Below is a small trained network, with its code and all its weights. Each question gives an input and a class and asks what happens when units are switched off, that is, made to give their printed mean instead of their output.

import numpy as np


def w(rows, s, z=0):
    codes = np.array(rows[::2]) - 128.0
    scale = np.full(codes.shape[1], s)
    scale[-1] = z or s
    return codes * scale


def norm(h):
    return h / np.sqrt((h * h).mean(-1, keepdims=True) + 1e-5)


def f(y):
    return y / 2 * (1 + np.tanh(0.7978845608 * (y + 0.044715 * y**3)))


def log_softmax(a):
    a = a - a.max(-1, keepdims=True)
    return a - np.log(np.exp(a).sum(-1, keepdims=True))


def net(x, mask):
    res = np.array(x, float).reshape(1, 7) / 4 @ E
    u = 0
    for l in range(2):
        y = f(norm(res) @ A[l][:, :-1].T + A[l][:, -1])
        res = res + np.where(mask[u : u + 7], y, B[l][:, -1]) @ B[l][:, :-1]
        u += 7
    return log_softmax(norm(res)[-1] @ U[:, :-1].T + U[:, -1])


A, B = {}, {}
E = w([
[243,166,16],'x0',
[129,127,127],'x1',
[127,127,128],'x2',
[125,128,128],'x3',
[35,50,2],'x4',
[20,237,151],'x5',
[129,126,128],'x6',
],0.0075)
A[0] = w([
[185,194,63,11],'L0N1',
[131,126,129,70],'L0N2',
[113,21,136,48],'L0N3',
[113,5,169,56],'L0N4',
[111,135,176,166],'L0N5',
[98,99,94,155],'L0N6',
[191,62,140,170],'L0N7',
],0.013,0.011)
B[0] = w([
[98,134,198,134],'L0N1',
[102,176,27,97],'L0N2',
[71,18,136,139],'L0N3',
[125,2,150,156],'L0N4',
[135,114,212,201],'L0N5',
[102,48,165,192],'L0N6',
[182,76,158,254],'L0N7',
],0.0086,0.0054)
A[1] = w([
[73,105,47,31],'L1N1',
[115,113,120,99],'L1N2',
[109,181,62,111],'L1N3',
[77,166,22,25],'L1N4',
[118,72,123,190],'L1N5',
[170,254,135,2],'L1N6',
[151,94,168,80],'L1N7',
],0.015,0.01)
B[1] = w([
[201,161,216,147],'L1N1',
[121,116,135,115],'L1N2',
[154,8,231,149],'L1N3',
[165,91,217,155],'L1N4',
[111,167,86,253],'L1N5',
[104,238,15,157],'L1N6',
[176,113,159,144],'L1N7',
],0.012,0.0059)
U = w([
[161,73,224,170],'0',
[237,158,118,66],'1',
[90,211,206,102],'2',
[134,243,72,253],'3',
[72,45,102,182],'4',
[155,102,9,48],'5',
[5,146,119,58],'6',
],0.032,0.0025)

Each question gives the input, the list of numbers given to net, and the class t.
The units are the neurons (one row each of A and B). Each row of codes is followed by its name. A weight is (code - 128) times the scale printed after its matrix; where a second scale follows, it is the last column's (A, B and U).
mask holds one flag per neuron, layer by layer. A switched-off neuron (its flag False) gives its mean, the last column of its row in B, instead of its output. The means were averaged over made-up inputs and are rounded, as every weight is.
A unit's drop is (log p(t) with every unit on - log p(t) with that unit switched off) / (log p(t) with every unit on - log p(t) with every unit switched off).
The circuit of an input: a set's keep is (log p(t) with only the set's units on - log p(t) with every unit switched off) / (log p(t) with every unit on - log p(t) with every unit switched off). Starting from the 12 units with the biggest drops (on a tie, the unit counted first), units are removed one at a time, each time the one whose removal leaves the highest keep (on an exact tie, the one counted first), for as long as the keep stays at least 0.8.
units of the circuit, in order: the units of the circuit, biggest drop first
unit that matters most: the unit with the biggest drop
top k neurons: the k neurons with the biggest drops, biggest first
top k neurons in layer l: the k neurons of layer l with the biggest drops, biggest first
drop of u: that unit's drop, to one decimal
input [3,6,5,8,-5,5,7], class 3: units of the circuit, in order => [L1N6]
input [2,0,-2,2,7,6,1], class 0: units of the circuit, in order => [L1N1 L1N4]
input [0,6,-4,-1,5,2,-4], class 6: top 3 neurons => [L0N6 L1N5 L1N1]
input [2,2,-2,1,1,0,0], class 5: top 2 neurons in layer 0 => [L0N5 L0N6]
input [2,1,-7,-7,0,7,7], class 3: top 2 neurons => [L1N6 L0N6]
input [7,5,8,-2,0,2,5], class 3: top 2 neurons in layer 0 => [L0N1 L0N4]
input [0,-5,2,-3,1,-4,-5], class 4: units of the circuit, in order => [L0N3 L1N1]
input [7,6,-1,6,1,8,3], class 0: top 2 neurons => [L1N3 L1N4]
input [-4,1,6,5,1,0,-6], class 4: top 2 neurons => [L0N4 L1N1]
input [-2,-6,6,-8,-4,1,1], class 2: top 2 neurons in layer 1 => [L1N3 L1N4]
input [0,5,1,-4,6,2,6], class 6: top 2 neurons in layer 0 => [L0N6 L0N7]
input [3,-2,2,2,-3,6,7], class 3: drop of L1N6 => 0.6
input [7,-8,-3,2,3,2,2], class 0: drop of L1N3 => 0.1
input [6,-6,-7,-8,-5,4,2], class 3: unit that matters most => L1N6
input [2,0,-1,-1,-4,7,5], class 3: drop of L1N6 => 0.5
